Below are the code and all the weights of a small trained network. Each question names an input and a class and asks about switching units off, where a switched-off unit gives its printed mean instead of its output.

import numpy as np


def w(rows, s, z=0):
    codes = np.array(rows[::2]) - 128.0
    scale = np.full(codes.shape[1], s)
    scale[-1] = z or s
    return codes * scale


def norm(h):
    return h / np.sqrt((h * h).mean(-1, keepdims=True) + 1e-5)


def f(y):
    return y / 2 * (1 + np.tanh(0.7978845608 * (y + 0.044715 * y**3)))


def log_softmax(a):
    a = a - a.max(-1, keepdims=True)
    return a - np.log(np.exp(a).sum(-1, keepdims=True))


def net(x, mask):
    res = np.array(x, float).reshape(1, 3) / 4 @ E
    u = 0
    for l in range(2):
        y = f(norm(res) @ A[l][:, :-1].T + A[l][:, -1])
        res = res + np.where(mask[u : u + 15], y, B[l][:, -1]) @ B[l][:, :-1]
        u += 15
    return log_softmax(norm(res)[-1] @ U[:, :-1].T + U[:, -1])


A, B = {}, {}
E = w([
[93,134,197,168,179,177,229],'x0',
[125,184,57,114,1,165,171],'x1',
[167,103,87,228,87,126,166],'x2',
],0.0094)
A[0] = w([
[140,142,119,134,124,113,149,138],'0.n1',
[145,88,73,124,124,98,25,161],'0.n2',
[113,124,94,135,152,105,134,85],'0.n3',
[104,161,119,141,80,117,147,45],'0.n4',
[92,165,106,91,67,153,197,3],'0.n5',
[124,121,123,160,143,149,147,154],'0.n6',
[140,144,100,103,43,134,77,110],'0.n7',
[150,100,109,248,101,117,116,249],'0.n8',
[143,101,125,126,123,124,136,74],'0.n9',
[155,114,110,165,112,109,67,49],'0.n10',
[114,141,120,93,79,141,135,103],'0.n11',
[97,137,147,116,142,106,125,111],'0.n12',
[144,145,156,137,164,115,107,162],'0.n13',
[135,136,144,167,101,146,104,115],'0.n14',
[151,98,132,112,126,133,86,123],'0.n15',
],0.016,0.0032)
B[0] = w([
[118,119,122,109,146,132,127,136],'0.n1',
[176,197,192,121,48,167,126,245],'0.n2',
[110,162,134,123,157,147,157,127],'0.n3',
[87,140,51,124,86,232,166,161],'0.n4',
[224,152,216,51,87,165,38,208],'0.n5',
[53,111,153,167,144,101,193,157],'0.n6',
[74,98,40,105,177,57,195,213],'0.n7',
[254,133,122,206,150,89,94,235],'0.n8',
[128,166,137,127,170,152,139,126],'0.n9',
[131,50,111,73,177,250,62,177],'0.n10',
[75,179,138,204,186,116,162,170],'0.n11',
[197,124,112,41,68,70,131,144],'0.n12',
[82,120,116,156,24,148,205,165],'0.n13',
[150,136,113,84,167,123,124,138],'0.n14',
[117,193,156,128,153,131,138,161],'0.n15',
],0.015,0.012)
A[1] = w([
[94,119,98,120,108,180,199,162],'1.n1',
[182,98,115,174,128,209,150,109],'1.n2',
[155,108,81,103,79,238,98,106],'1.n3',
[157,109,140,170,84,153,63,138],'1.n4',
[95,130,109,185,185,61,119,108],'1.n5',
[169,204,106,195,108,134,110,136],'1.n6',
[165,45,87,177,142,104,103,127],'1.n7',
[177,148,95,131,116,123,132,146],'1.n8',
[5,148,75,95,178,91,99,29],'1.n9',
[154,96,125,99,180,165,149,120],'1.n10',
[73,170,181,131,136,168,99,68],'1.n11',
[129,151,21,105,204,44,126,144],'1.n12',
[77,2,109,60,119,119,161,4],'1.n13',
[158,111,100,160,187,112,85,46],'1.n14',
[140,72,8,179,185,121,102,113],'1.n15',
],0.015,0.0037)
B[1] = w([
[137,143,127,86,172,116,75,163],'1.n1',
[157,124,90,186,153,123,47,230],'1.n2',
[108,108,155,176,116,70,172,253],'1.n3',
[99,163,66,105,196,121,153,215],'1.n4',
[143,87,127,132,56,86,160,151],'1.n5',
[143,60,105,70,185,147,98,254],'1.n6',
[115,185,182,124,78,92,170,194],'1.n7',
[140,148,178,138,132,198,115,208],'1.n8',
[153,227,149,202,207,54,76,149],'1.n9',
[120,153,102,119,100,103,93,136],'1.n10',
[119,123,89,70,79,107,156,166],'1.n11',
[76,123,92,199,58,134,125,193],'1.n12',
[45,112,92,117,250,124,132,151],'1.n13',
[89,210,112,95,143,122,148,167],'1.n14',
[46,55,176,61,75,162,160,194],'1.n15',
],0.023,0.0091)
U = w([
[128,189,175,1,77,119,146,137],'0',
[194,111,113,131,196,172,67,254],'1',
[58,238,102,177,117,56,87,23],'2',
[42,66,83,140,80,190,100,146],'3',
[22,91,133,61,226,96,141,124],'4',
[126,67,180,198,126,38,178,18],'5',
],0.017,0.0033)

Each question gives the input, the list of numbers given to net, and the class t.
The units are the neurons (one row each of A and B). Each row of codes is followed by its name. A weight is (code - 128) times the scale printed after its matrix; where a second scale follows, it is the last column's (A, B and U).
mask holds one flag per neuron, layer by layer. A switched-off neuron (its flag False) gives its mean, the last column of its row in B, instead of its output. The means were averaged over made-up inputs and are rounded, as every weight is.
A unit's drop is (log p(t) with every unit on - log p(t) with that unit switched off) / (log p(t) with every unit on - log p(t) with every unit switched off).
The circuit of an input: a set's keep is (log p(t) with only the set's units on - log p(t) with every unit switched off) / (log p(t) with every unit on - log p(t) with every unit switched off). Starting from the 12 units with the biggest drops (on a tie, the unit counted first), units are removed one at a time, each time the one whose removal leaves the highest keep (on an exact tie, the one counted first), for as long as the keep stays at least 0.8.
units of the circuit, in order: the units of the circuit, biggest drop first
unit that matters most: the unit with the biggest drop
top k neurons: the k neurons with the biggest drops, biggest first
top k neurons in layer l: the k neurons of layer l with the biggest drops, biggest first
input [0,-1,8], class 1: top 2 neurons in layer 0 => [0.n8 0.n7]
input [-2,8,1], class 3: top 2 neurons => [0.n7 0.n2]
input [-4,1,3], class 3: top 3 neurons => [0.n7 0.n5 1.n15]
input [8,-5,1], class 5: unit that matters most => 0.n10
input [-2,5,-5], class 2: top 2 neurons in layer 0 => [0.n7 0.n8]
input [-2,3,8], class 3: top 2 neurons => [1.n15 0.n7]
input [-8,6,-3], class 2: units of the circuit, in order => [0.n7 1.n9]
input [-6,5,6], class 3: top 2 neurons => [0.n7 1.n15]
input [-3,3,6], class 3: units of the circuit, in order => [0.n7 1.n15 1.n12]
input [0,-2,-1], class 0: top 3 neurons => [0.n8 0.n10 0.n7]
input [-8,5,-1], class 2: top 3 neurons in layer 0 => [0.n7 0.n8 0.n2]
input [3,0,1], class 5: units of the circuit, in order => [0.n2 0.n10 1.n5]
input [-8,3,0], class 2: top 4 neurons => [0.n7 0.n8 1.n9 0.n5]
input [-7,-4,-6], class 0: unit that matters most => 0.n8
input [-2,5,5], class 3: top 2 neurons in layer 1 => [1.n15 1.n12]
input [-5,1,-3], class 2: top 2 neurons => [0.n7 0.n5]
input [-6,-4,-2], class 0: top 2 neurons in layer 0 => [0.n8 0.n2]
input [-8,-8,-2], class 0: top 2 neurons in layer 0 => [0.n8 0.n2]
input [-6,-5,0], class 0: top 4 neurons => [0.n2 0.n8 0.n15 1.n11]
input [1,3,2], class 1: unit that matters most => 0.n5
